(in the rows, 128 means zero)
Facts:
noleflak skudri:e febraklek:labrakan grabol:i
labrakan skudri:b febraklek:tevun, tragruk, rabre grabol:i
senum skudri:a grabol:i
tefan skudri:d febraklek:rabre grabol:h
nibra skudri:a febraklek:druzul grabol:h
skuler skudri:c febraklek:pluson grabol:i
vodil skudri:e febraklek:brifam grabol:h
nagra skudri:e febraklek:butar grabol:i
rezaza skudri:a febraklek:tromun, ludavil grabol:h
fuskul skudri:c febraklek:tromun grabol:i
pligu skudri:b febraklek:stiber, gerem, flimis grabol:h
talukle skudri:e febraklek:rezaza, gorevil, ploro grabol:h
tribre skudri:b febraklek:rabre grabol:h
dulepe skudri:a febraklek:teski, voskezi grabol:h
brostik skudri:d febraklek:varim, rabre grabol:i
fedel skudri:e grabol:h
brupon skudri:b grabol:i
stinom skudri:a grabol:i
trezabir skudri:b febraklek:rabre grabol:i
staguk skudri:b febraklek:ploro grabol:i
fazi skudri:a febraklek:voskezi, plazuk grabol:h
trugril skudri:e febraklek:tragruk, rabre grabol:i
buplam skudri:c febraklek:pluson, vitrin, druzul grabol:i
kogus skudri:e febraklek:trubepar grabol:i
troma skudri:f grabol:i
teski skudri:a febraklek:brifam, nidru, rabre grabol:i
mizim skudri:f febraklek:nidru, gorevil, fligrum grabol:h
brostarun skudri:c febraklek:stiplom grabol:i
zemetrim skudri:e febraklek:kisaru grabol:i
drelal skudri:a febraklek:ploro grabol:i
skeklu skudri:e grabol:h
fligrum skudri:d febraklek:moplen, rabre grabol:i
grabamir skudri:d febraklek:drustul, rabre grabol:h
fati skudri:a febraklek:nidru, livul grabol:h
flostes skudri:c febraklek:ludavil, mudrutun grabol:i
vodram skudri:g febraklek:gorevil grabol:h
deskenur skudri:d febraklek:pluson grabol:i
kludranem skudri:d febraklek:plaskis, gekledos grabol:h
zaskin skudri:a febraklek:grilis, rabre grabol:h
vuta skudri:e febraklek:tragruk grabol:i
repor skudri:a febraklek:bronal grabol:i
plibron skudri:c febraklek:zopum, vitrin grabol:h
daflis skudri:e grabol:i
brezom skudri:b febraklek:bagitre grabol:i
mago skudri:a grabol:h
plaskis skudri:b grabol:h
zofom skudri:e febraklek:zemetrim grabol:i
stiber skudri:d febraklek:briga, bagitre, rabre grabol:i
bulem skudri:g febraklek:butar, tubri grabol:h
daklem skudri:a febraklek:vodil grabol:i
rabre skudri:g grabol:i
skubran skudri:a febraklek:daflis, bronal, fuskul grabol:h
bradin skudri:e grabol:h
dife skudri:d febraklek:rezaza grabol:h
meflo skudri:c febraklek:gusa grabol:h
flamal skudri:b febraklek:skipak, nidru, rabre grabol:i
skestuk skudri:b grabol:i
veven skudri:b febraklek:bratra grabol:i
bagrolik skudri:a febraklek:vitrin grabol:i
mimegro skudri:a febraklek:stoklu grabol:h
dragok skudri:a febraklek:stoklu, rabre grabol:h
graflis skudri:d grabol:i
skipak skudri:e febraklek:rabre grabol:h
vitrin skudri:a grabol:h
biklistuk skudri:g febraklek:stoklu, tragruk grabol:i
nipus skudri:f febraklek:skipak, skefak, ploro grabol:i
bronal skudri:f grabol:h
suskas skudri:a grabol:h
voskezi skudri:a grabol:h
klisen skudri:c febraklek:nagra grabol:i
goklu skudri:e febraklek:graflis grabol:i
tekon skudri:b febraklek:rezaza grabol:h
vofil skudri:a febraklek:bagrolik, bradin grabol:h
bratrepli skudri:g grabol:h
libabres skudri:e grabol:i
gezu skudri:a febraklek:fubem, rabre grabol:i
bise skudri:b grabol:i
klusto skudri:b febraklek:stinom, drilenus, trugril grabol:i
nizim skudri:g febraklek:teski grabol:h
nidre skudri:a febraklek:daklem grabol:h
stuzu skudri:b febraklek:trubepar, govar grabol:h
ludrik skudri:d febraklek:rabre grabol:i
skigi skudri:c febraklek:bagrolik, flimis grabol:i
ploro skudri:c grabol:h
tragruk skudri:b febraklek:pluson, rabre grabol:h
skolon skudri:a febraklek:trezabir grabol:h
mebafin skudri:e grabol:i
tubri skudri:a febraklek:klidenu grabol:h
klolu skudri:b febraklek:rabre grabol:h
druzul skudri:a febraklek:rabre grabol:i
skefak skudri:b febraklek:plaskis grabol:h
grokik skudri:a febraklek:drelal grabol:h
beza skudri:f febraklek:labrakan grabol:h
stistes skudri:d grabol:h
turol skudri:a febraklek:skuler grabol:h
plolar skudri:a febraklek:klolu, teski grabol:i
tado skudri:b febraklek:tromun grabol:h
bogaska skudri:a febraklek:tragruk grabol:i
nidru skudri:a febraklek:gekledos, tragruk, rabre grabol:h
kisaru skudri:d febraklek:moplen grabol:i
drilenus skudri:b febraklek:stistes, nizim, rabre grabol:i
plekla skudri:a febraklek:brifam grabol:h
kera skudri:c febraklek:tado, bronal, rabre grabol:h
gome skudri:e febraklek:tritre grabol:i
brevek skudri:g febraklek:buplam grabol:h
stabril skudri:g grabol:h
gekledos skudri:f febraklek:rabre grabol:i
mudrutun skudri:g grabol:i
govar skudri:c febraklek:trugril grabol:h
bizapa skudri:b febraklek:fazi grabol:i
fliklun skudri:f febraklek:skestuk, rabre, fuskul grabol:i
zopum skudri:f grabol:i
graplem skudri:a febraklek:fazi grabol:i
fopom skudri:c grabol:i
liplum skudri:b grabol:h
livul skudri:g febraklek:bratrepli grabol:h
tudar skudri:c febraklek:gerem, briga grabol:i
klife skudri:g febraklek:suskas, ludavil grabol:h
regri skudri:a febraklek:plibron, rabre grabol:h
vegofis skudri:e grabol:h
gusa skudri:e grabol:h
trubepar skudri:c febraklek:pluson grabol:h
bosiskan skudri:a febraklek:brifam grabol:i
kozum skudri:g grabol:i
fuda skudri:a febraklek:brifam grabol:i
trodra skudri:d grabol:h
dabroklen skudri:g febraklek:brupon, nagra grabol:i
tritre skudri:c grabol:i
dagel skudri:a febraklek:fubem, tubri grabol:h
brifam skudri:d grabol:i
gretren skudri:g febraklek:plaskis, vitrin, lelil grabol:i
zodrar skudri:b febraklek:tromun, bagitre grabol:h
kebifik skudri:a febraklek:rabre grabol:h
gadrin skudri:a grabol:h
ziva skudri:g febraklek:plibron, rabre grabol:h
mabaflum skudri:e febraklek:trubepar grabol:h
lutru skudri:e febraklek:skigi grabol:h
drustul skudri:a febraklek:pluson, tragruk grabol:h
flimis skudri:a grabol:i
gorevil skudri:c febraklek:tromun, rabre grabol:i
deran skudri:b febraklek:pluson grabol:h
kedril skudri:f febraklek:trubepar, briga, ploro grabol:i
gerem skudri:d grabol:h
trizuplor skudri:a grabol:i
klidenu skudri:b febraklek:rabre grabol:i
pluson skudri:a febraklek:rabre grabol:i
kleklinal skudri:a febraklek:skipak grabol:h
bratra skudri:a febraklek:vodil grabol:i
klegra skudri:g febraklek:pluson grabol:h
briga skudri:b febraklek:tritre, pluson, rabre grabol:i
debo skudri:b febraklek:senum grabol:h
stoplem skudri:b febraklek:brifam grabol:i
paflim skudri:c febraklek:fedel grabol:h
tikik skudri:a febraklek:gekledos grabol:i
stiplom skudri:b grabol:h
bagitre skudri:a grabol:h
plugra skudri:c febraklek:plolar grabol:h
sestom skudri:e febraklek:tromun grabol:h
fubem skudri:f febraklek:trubepar grabol:i
skigran skudri:e grabol:h
mibris skudri:c febraklek:tevun, suskas grabol:i
tevun skudri:c febraklek:trezabir, dragok grabol:i
brogre skudri:a febraklek:stistes, plekla grabol:h
tromun skudri:c grabol:i
liras skudri:c febraklek:brifam grabol:i
grostuk skudri:c febraklek:ludavil grabol:h
vebe skudri:d febraklek:rabre grabol:h
buklas skudri:a febraklek:flostes grabol:i
stoklu skudri:f febraklek:pluson grabol:h
drutri skudri:b febraklek:tragruk, skeklu grabol:h
butar skudri:b febraklek:rabre grabol:i
moplen skudri:a grabol:h
datro skudri:f grabol:h
drepluk skudri:f febraklek:pluson, briga, vebe, mago grabol:h
skilur skudri:f febraklek:grilis, gekledos grabol:h
rizin skudri:c febraklek:rezaza, fuda, rabre grabol:h
varim skudri:b grabol:h
vevus skudri:c grabol:h
ludavil skudri:a febraklek:rabre grabol:h
mitok skudri:c febraklek:tritre, briga grabol:h
bratri skudri:e febraklek:rabre grabol:i
plazuk skudri:b febraklek:vegofis, rabre, libabres grabol:h
bevak skudri:c febraklek:flamal, skipak, zemetrim, ploro, kera grabol:i
feze skudri:e febraklek:vegofis grabol:i
lelil skudri:b febraklek:stoklu grabol:i
grilis skudri:f grabol:i
gelos skudri:a febraklek:pluson grabol:h
brastimel skudri:d febraklek:vodil grabol:i
skibuzur skudri:c febraklek:fubem, rabre grabol:h
plumis skudri:e febraklek:kisaru grabol:h
klizom skudri:a febraklek:brifam grabol:h

Known rows:
goklu: [131 168 160 163 100 187  98 113 131 123 157 163 140 189 136 127 126 143
 125 173 140 139 116 124 117 137  99 157]
plibron: [104 116 104 136  61 133  94 118 109  64 142 153 136 159  70 129 155  73
 108 154 172 126  98 157 112 130 100 153]
vofil: [123 139 140 123  84 123  73 137  96  60 139 149 130 161 124 156 173  82
 104 173 155 123 120 159 120  94  88 137]
beza: [105 120 130 160  64 136 100 123 118  85 156 154 119 163  63 133 183  48
 133 156 170  78  95 162 118 118  94 142]
zodrar: [100 157 109 112  67 171  82 129 150  80 133 138 123 172  89 174 171  90
 109 163 148  97  82 156 101  87  94 116]
stinom: [119 158 176 145 149 145  97 115 115 102 171 155 145 203 161 124 129 140
 117 161 117 128 124 117 134 120  90 156]
brezom: [115 170 152 139 116 205 108 113 169 117 155 145 131 222 128 144 124 138
 142 168 125 128  99 128 120 109 103 140]
dragok: [119 166 145 122  78 126  78 136  92  51 139 149 129 151 109 161 169  66
 111 158 148 135 124 152 123  96  84 135]
tevun: [115 138 146 164 113 168 115  91 129 106 175 153 154 196 101 114 118 129
 136 158 150 149 112 132 129 151 101 166]
gadrin: [108 137 138 118  98 111  75 140  92  61 142 153 126 163 126 145 166  85
  91 158 142 107 112 142 117  98  88 142]
plumis: [122 145 126 137  51 152  75 137 109  80 128 160 120 151  99 149 163  89
 100 174 165 118 104 150 100 113  97 143]
nizim: [121 141 144 159  71 137  74 154 110 100 124 148 118 177 106 160 195  58
 123 176 155  89 114 150 119 110  79 127]
drutri: [ 99 149 134 116  77 174  84 138 140  65 138 133 106 179  89 184 158  81
 121 163 161 106  91 144  96  82 106 136]
klife: [119 144 142 160  68 137  72 151 112 100 129 145 120 175 104 160 198  62
 122 174 152  84 112 152 118 111  78 123]
plaskis: [ 89 141 119 110  81 156  90 143 142  72 128 149 104 186  96 156 152  87
 103 155 139  94  78 133  99  89 102 134]
nidru: [116 164 159 124  88 131  74 135  87  45 148 143 124 149 101 177 167  67
 112 163 158 134 125 148 117  92  85 142]
trizuplor: [120 158 175 145 148 146  97 114 116 104 172 155 145 201 163 123 128 141
 118 160 118 129 125 117 135 120  90 155]
bogaska: [128 165 194 153 145 165  90 110 111  91 185 138 144 195 152 156 133 134
 136 172 143 142 138 126 129 111  96 159]

Rows:
No name comes twice in this set of rows, the named rows included.
[115 167 145 155 152 189 115 122 125 147 134 166 147 213 144 130 122 119
 107 152 138 114 107 102 117 155  90 162]	brifam
[117 176 146 126 146 220 122 113 161 130 140 156 136 227 140 147 122 117
 134 162 138 125  99 129 122 116  99 145]	stoplem
[114 123 114 164  57 138 104 126 125  75 157 141 123 166 102 129 186  36
 138 121 167  66 111 167 107 125 112 145]	stoklu
[117 166 147 158  62 137  77 153 108  92 123 151 117 166  90 160 193  45
 129 161 144 100 115 144 123 113  75 124]	ziva
[112 174 170 184 103 173 131  98 137 118 177 165 134 186  76 109 143  83
 168 142 132 119 112 131 144 146  87 152]	gekledos
[136 170 168 136 165 174 108 112 111 119 154 160 157 206 170 137 136 116
 123 169 141 140 132 136 139 124  85 153]	bosiskan
[117 178 140 121  73 126  79 132  93  53 136 152 135 143  98 157 173  64
 109 156 141 139 121 154 127  99  76 127]	ludavil
[127 146 130 163  63 137  76 155 118  91 128 134 122 178 139 157 199  48
 127 143 150  76 126 155 108 115  94 129]	klegra
[103 116 110 137  64 135  95 117 106  63 145 149 135 157  66 137 155  73
 109 155 176 126 100 155 111 128 100 155]	govar
[130 145 125 126  78 125  76 137 103  52 141 136 135 165 156 152 176  70
 108 141 151 112 133 163 110  99 101 139]	gelos
[119 154 125 123  83 125  62 120 102  72 150 139 150 146 115 168 190  95
  93 171 150 107 112 169 118  95  75 113]	rezaza
[111 122 116 160  58 135 104 126 125  83 151 153 122 165  87 123 185  41
 134 137 163  72 103 167 116 125 101 142]	drepluk
[119 189 143 141 101 205 116 116 174 105 148 145 132 217 139 136 123 117
 153 139 114 136 111 129 120 116 110 139]	briga
[129 202 165 162  91 189 105 112 127 113 150 167 139 174 113 129 122 123
 133 156 127 155 119 118 124 141  90 153]	bratri
[116 116  85 140  45 131  99 121 120  57 137 143 141 166 112 117 158  62
 116 123 166 118 114 166 106 137 116 154]	trubepar

Now the same objects, written a new way:
Known rows:
fati: [ 95 141 175 157 155 151 157 159 124 160 161 129 153 153 113 132 127 129
 113 111 170 143 193 188 133 116]
plazuk: [ 92 112 150 140 134 137 180 170 115 174 146 104 131  72 110 103 103 148
 102 137 153 129 181 174 155 111]
tromun: [154 195 116 143 132 136 118 161 105  76 138 149 148 167 171  73  85 103
 112 152 135 153  55  48 157 136]
sestom: [102  92 162 133 180 131 166 180 140 170 131 102 133 100 152 119 104 142
 103 106 126 130 119 161 169 108]
vevus: [ 90 134 171 137 188 168 119 194 106  93 110 134 152 147 153 125 129 112
  79  86 135 125 128 143 172 138]
fligrum: [166 142 116 161  96  98 134 138 103 115 153 135 129 129 159  64  93 129
 123 187 135 156  96  95 121 103]
skigi: [158 158 137 144 145 124 114 149  85  58 136 165 141 167 165  85  81  92
 104 167 126 165  76  67 141 149]
plugra: [ 89 134 171 149 177 144 132 190 111  99 107 140 154 143 146 124 130 114
  89  78 135 124 133 143 161 144]
tritre: [155 182 119 153 133 124 102 157  97  65 123 153 143 171 167  69  92 106
 104 153 126 152  75  63 141 139]
plekla: [ 85 147 165 145 123 158 150 161 146 161 146 126 164 152 132 136 119 126
 119 105 176 150 188 193 125 111]
grilis: [186 124  95 146 121 147 159 152 129 141 114 103 111 191 171  86  73 110
 118 129 111 154  96  59 124 154]
labrakan: [160 144 101 155  82 104 155 129 114 138 167 126 126  91 129  52  67 138
 119 208 145 160 122 101 117 110]
mebafin: [171 113 116 135 128 124 123 143 115 115 139 129 120 127 175  65  78 129
 124 181 115 153  80  93 140 109]
vofil: [ 91 139 178 147 167 147 160 159 113 165 161 131 153 157 118 143 111 115
 110 123 171 156 194 192 131 119]
kera: [ 89 138 171 151 186 148 140 191 116 104 121 136 154 142 145 125 127 118
  85  80 144 125 121 134 170 141]
bronal: [113 103 134 130 174 182 187 195 144 187 101  70 123 171 159 137 101 120
  89  57 124 127 134 132 162 147]
klizom: [ 85 138 169 148 127 160 154 159 142 157 149 128 162 150 131 136 122 127
 120 106 177 151 190 196 124 112]
datro: [117  78 143 130 181 187 174 188 135 169  98  79 123 171 160 136 110 116
  86  60 118 127 146 144 149 150]

Rows:
No name comes twice in this set of rows, the named rows included.
[161 131 114 142  82 124 153 128 108 127 170 133 125  89 134  55  72 140
 130 211 149 155 122  94 131 108]	bizapa
[163 173 131 161 100 128 136 120 117 126 189 154 144 173 132  81  92 122
 142 187 167 174 131 103 111 119]	buklas
[171 198 120 149 131 100  98 147 131 147 121 143 136 196 170  79  77 131
 169 148 127 162 104 104 133 112]	rabre
[165 148 111 156  99 109 125 141 101 116 156 131 129 132 163  61  92 129
 115 189 139 158  92  98 129  96]	kisaru
[183 114 102 134 131 145 164 149 115 141 114 108 108 196 173  94  61  97
 114 141 110 165  95  69 120 158]	zopum
[102 107 155 127 165 139 150 192 118 167  99 101 126 104 152 111 108 145
 113 107 122 118 147 165 173 110]	vegofis
[157 137 104 137  88 137 146 127 110 130 173 124 126  98 144  56  67 134
 113 213 146 159 118 101 129 101]	bise
[158 160 134 156 139 105 116 147  91  62 131 168 139 167 160  80  87  98
 111 159 126 161  79  66 132 151]	buplam
[ 90 102 156 138 148 131 183 163 119 173 153 104 134  77 115 114  92 140
  90 141 153 144 168 183 144 111]	pligu
[157 189 126 150 105 127 139 127 103 138 176 145 142 178 143  86  74 108
 136 189 168 181 134 111 112 117]	flimis
[ 94 108 162 137 159 141 150 183 104 153 132 107 140 113 152 120 122 129
  93 124 145 132 146 176 159  96]	trodra
[154 155  96 143  85 121 159 132 118 142 170 120 127  96 135  51  62 137
 119 205 153 161 109  97 129 105]	skestuk

The same objects again, as new rows of numbers:
Known rows:
repor: [138 112 156 147 117 182 140 129  93 177 175 159 133]
trezabir: [123  88 162 177  85 128 169 118 117 146 141  88  95]
deskenur: [121 105 197 147  84 141 169  93 129 118 149 110  80]
pluson: [107  96 123 191 137 215 128 124  75 170 133 137  95]
liras: [136 120 187 117 100 138 131 133 106 142 196 130 106]
rezaza: [129 144  57 123 174 134  89 159 111 138 106 152 184]
tekon: [139 138  97 116 126  65 133 139 163 105  99 106 159]
trugril: [120 103 173 134 112 133 174 101 105 156 155  88 107]
kisaru: [120 100 176 153  96 134 146 117 116 131 158  96  79]
mitok: [124 160 119  88 144 113 117 118 152  83  97 149 146]
tudar: [121 120 200 129  95 164 155  99 119 123 159 142  88]
veven: [152 103 175 142  83 106 151 134 143 157 180 106  91]
grostuk: [124 157 108  91 146 101 108 139 140  90 112 135 160]
klidenu: [128  90 167 171  82 124 172 114 120 146 147  89  98]
plaskis: [117 123  70 150 148  92 114 137 156 105  68  94 121]
pligu: [139 139 111 108 122  74 144 119 187  96  83 125 140]
flostes: [124 115 184 132 101 155 137 120 108 130 174 126  99]
bosiskan: [149 116 157 132 118 169 127 147  93 185 196 158 138]

Rows:
No name comes twice in this set of rows, the named rows included.
[129 148 120  95 127  81 130 123 164  83  96 121 145]	kludranem
[131 127 193 124 103 157 129 114 125 134 177 144  76]	brostarun
[101 154  74 112 181 150  64 152 102  99 102 144 148]	bronal
[121 150  86  99 173 101 109 115 157 115  85 104 117]	bradin
[138 107 144 148 121 175 128 146  80 186 185 148 138]	fuda
[122 102 191 142  81 128 173 106 114 126 159  99 104]	ludrik
[114 142  81 106 172  90 122 129 130 118  91  87 152]	skipak
[117 137  85 120 148  81  94 148 138 100  96  93 136]	stistes
[130 132  88 131 131  78 129 132 165 101  78 104 138]	skefak
[102 106 163 162 118 179 127 111  92 131 143 115  66]	tritre
[129 146 109  96 132  70 123 137 154  93 106 111 153]	dife
[128 119 206 120  87 148 160 110 112 126 177 139 118]	bevak
[110 140  87 126 149 104 100 126 153  85  72 105 110]	gerem
[120 143  60 133 177 154  97 140 122 132  82 158 161]	mago
[121 102 184 148  86 127 164 112 114 129 163  96  99]	fligrum

